Below is a small trained network, with its code and all its weights. Each question gives an input and a target symbol and asks what happens when units are switched off, that is, made to give their printed mean instead of their output.

import numpy as np


def w(rows, s, z=0):
    codes = np.array(rows[::2]) - 128.0
    scale = np.full(codes.shape[1], s)
    scale[-1] = z or s
    return codes * scale


def norm(h):
    return h / np.sqrt((h * h).mean(-1, keepdims=True) + 1e-5)


def f(y):
    return np.maximum(y, 0)


def softmax(a):
    e = np.exp(a - a.max(-1, keepdims=True))
    return e / e.sum(-1, keepdims=True)


def log_softmax(a):
    a = a - a.max(-1, keepdims=True)
    return a - np.log(np.exp(a).sum(-1, keepdims=True))


def net(x, mask):
    ids = ['αηλξσφψω'.index(c) for c in x.split()]
    T = len(ids)
    res = E[ids] + P[:T]
    u = 0
    for l in range(2):
        r = norm(res)
        for j in range(2):
            rows = slice(2 * j, 2 * j + 2)
            q, k, v = (r @ M[l][rows].T for M in (Q, K, V))
            z = softmax(np.where(np.tri(T) > 0, q @ k.T / 2**0.5, -1e9)) @ v
            o = O[l][rows]
            res = res + np.where(mask[u + j], z, o[:, -1]) @ o[:, :-1]
        u += 2
        y = f(norm(res) @ A[l][:, :-1].T + A[l][:, -1])
        res = res + np.where(mask[u : u + 4], y, B[l][:, -1]) @ B[l][:, :-1]
        u += 4
    return log_softmax(norm(res)[-1] @ U[:, :-1].T + U[:, -1])


Q, K, V, O, A, B = {}, {}, {}, {}, {}, {}
E = w([
[170,103,103],'α',
[171,98,105],'η',
[73,137,131],'λ',
[111,99,129],'ξ',
[126,63,52],'σ',
[169,226,5],'φ',
[181,165,213],'ψ',
[96,105,211],'ω',
],0.023)
P = w([
[253,119,125],'0',
[178,85,53],'1',
[108,131,75],'2',
[94,85,135],'3',
[82,92,133],'4',
[61,151,132],'5',
[79,126,150],'6',
[75,106,189],'7',
[57,126,148],'8',
[59,94,204],'9',
],0.0025)
Q[0] = w([
[97,112,66],'L0H0',
[66,142,168],'L0H0',
[90,96,123],'L0H1',
[6,161,113],'L0H1',
],0.014)
K[0] = w([
[209,179,56],'L0H0',
[44,198,91],'L0H0',
[84,156,167],'L0H1',
[89,74,251],'L0H1',
],0.013)
V[0] = w([
[121,113,185],'L0H0',
[176,215,71],'L0H0',
[95,191,254],'L0H1',
[184,32,109],'L0H1',
],0.0083)
O[0] = w([
[175,221,157,172],'L0H0',
[117,2,119,8],'L0H0',
[86,118,25,50],'L0H1',
[80,31,152,252],'L0H1',
],0.0051,0.0024)
A[0] = w([
[42,102,204,47],'L0N0',
[80,68,114,183],'L0N1',
[84,193,133,1],'L0N2',
[25,146,243,107],'L0N3',
],0.011,0.0047)
B[0] = w([
[191,1,1,183],'L0N0',
[68,167,86,219],'L0N1',
[168,129,131,139],'L0N2',
[241,50,84,254],'L0N3',
],0.0092,0.0058)
Q[1] = w([
[143,231,92],'L1H0',
[115,170,144],'L1H0',
[156,44,8],'L1H1',
[158,44,111],'L1H1',
],0.015)
K[1] = w([
[202,115,253],'L1H0',
[195,129,134],'L1H0',
[99,63,79],'L1H1',
[89,98,79],'L1H1',
],0.015)
V[1] = w([
[174,188,2],'L1H0',
[127,112,166],'L1H0',
[138,81,20],'L1H1',
[199,202,117],'L1H1',
],0.007)
O[1] = w([
[76,236,34,232],'L1H0',
[13,116,137,105],'L1H0',
[6,149,3,255],'L1H1',
[194,201,160,127],'L1H1',
],0.0068,0.0035)
A[1] = w([
[3,88,30,7],'L1N0',
[137,20,62,140],'L1N1',
[253,98,250,2],'L1N2',
[17,245,163,105],'L1N3',
],0.007,0.0022)
B[1] = w([
[108,198,153,253],'L1N0',
[70,95,208,234],'L1N1',
[107,254,203,227],'L1N2',
[206,185,90,141],'L1N3',
],0.0099,0.0057)
U = w([
[104,88,148,86],'α',
[106,78,162,94],'η',
[68,170,102,94],'λ',
[43,129,183,56],'ξ',
[103,126,126,73],'σ',
[206,208,4,68],'φ',
[164,182,180,253],'ψ',
[192,53,61,202],'ω',
],0.012,0.0053)

Each question gives the input, a string of symbols that net reads in full, and the target symbol t.
The units are the heads (2 rows each of Q, K, V and O) and the neurons (one row each of A and B). Each row of codes is followed by its name. A weight is (code - 128) times the scale printed after its matrix; where a second scale follows, it is the last column's (O, A, B and U).
mask holds one flag per unit, layer by layer, with each layer's heads first. A switched-off unit (its flag False) gives its mean, the last column of its rows in O or B, instead of its output. The means were averaged over made-up inputs and are rounded, as every weight is.
A unit's drop is (log p(t) with every unit on - log p(t) with that unit switched off) / (log p(t) with every unit on - log p(t) with every unit switched off).
The circuit of an input: a set's keep is (log p(t) with only the set's units on - log p(t) with every unit switched off) / (log p(t) with every unit on - log p(t) with every unit switched off). Starting from all 12 units, units are removed one at a time, each time the one whose removal leaves the highest keep (on an exact tie, the one counted first), for as long as the keep stays at least 0.8.
units of the circuit, in order: the units of the circuit, biggest drop first
top k neurons in layer l: the k neurons of layer l with the biggest drops, biggest first
which heads matter: for each layer, one digit per head in row order, 1 if its drop is at least 0.15 and else 0, layers parted by /
drop of u: that unit's drop, to one decimal
input ξ ψ ψ σ, target λ: units of the circuit, in order -> L0N3; L0N0
input λ ψ λ, target φ: units of the circuit, in order -> L0H1; L1N3
input ξ σ ξ, target ω: units of the circuit, in order -> L0N0
input ξ ψ ψ α, target ξ: units of the circuit, in order -> L0H1; L0N3
input ψ σ ψ ψ ψ ψ ξ ξ α ω, target ω: units of the circuit, in order -> L0N3; L0N0
input λ ψ ξ, target φ: top 3 neurons in layer 1 -> L1N3; L1N1; L1N2
input ξ ψ ω λ η η ψ η, target λ: which heads matter -> 00 / 11
input ξ λ ξ λ λ, target ω: which heads matter -> 00 / 00
input λ ξ ξ σ, target λ: top 2 neurons in layer 0 -> L0N3; L0N0
input ψ λ ψ α, target λ: drop of L1H0 -> 0.3
input ξ α φ ω ψ ψ φ ψ λ α, target λ: drop of L0N3 -> 0.6
input ξ ξ λ, target ω: drop of L0N0 -> 0.2
input ξ η φ ω, target ω: drop of L0N0 -> 0.0
input ψ λ λ σ λ, target φ: top neuron in layer 0 -> L0N3
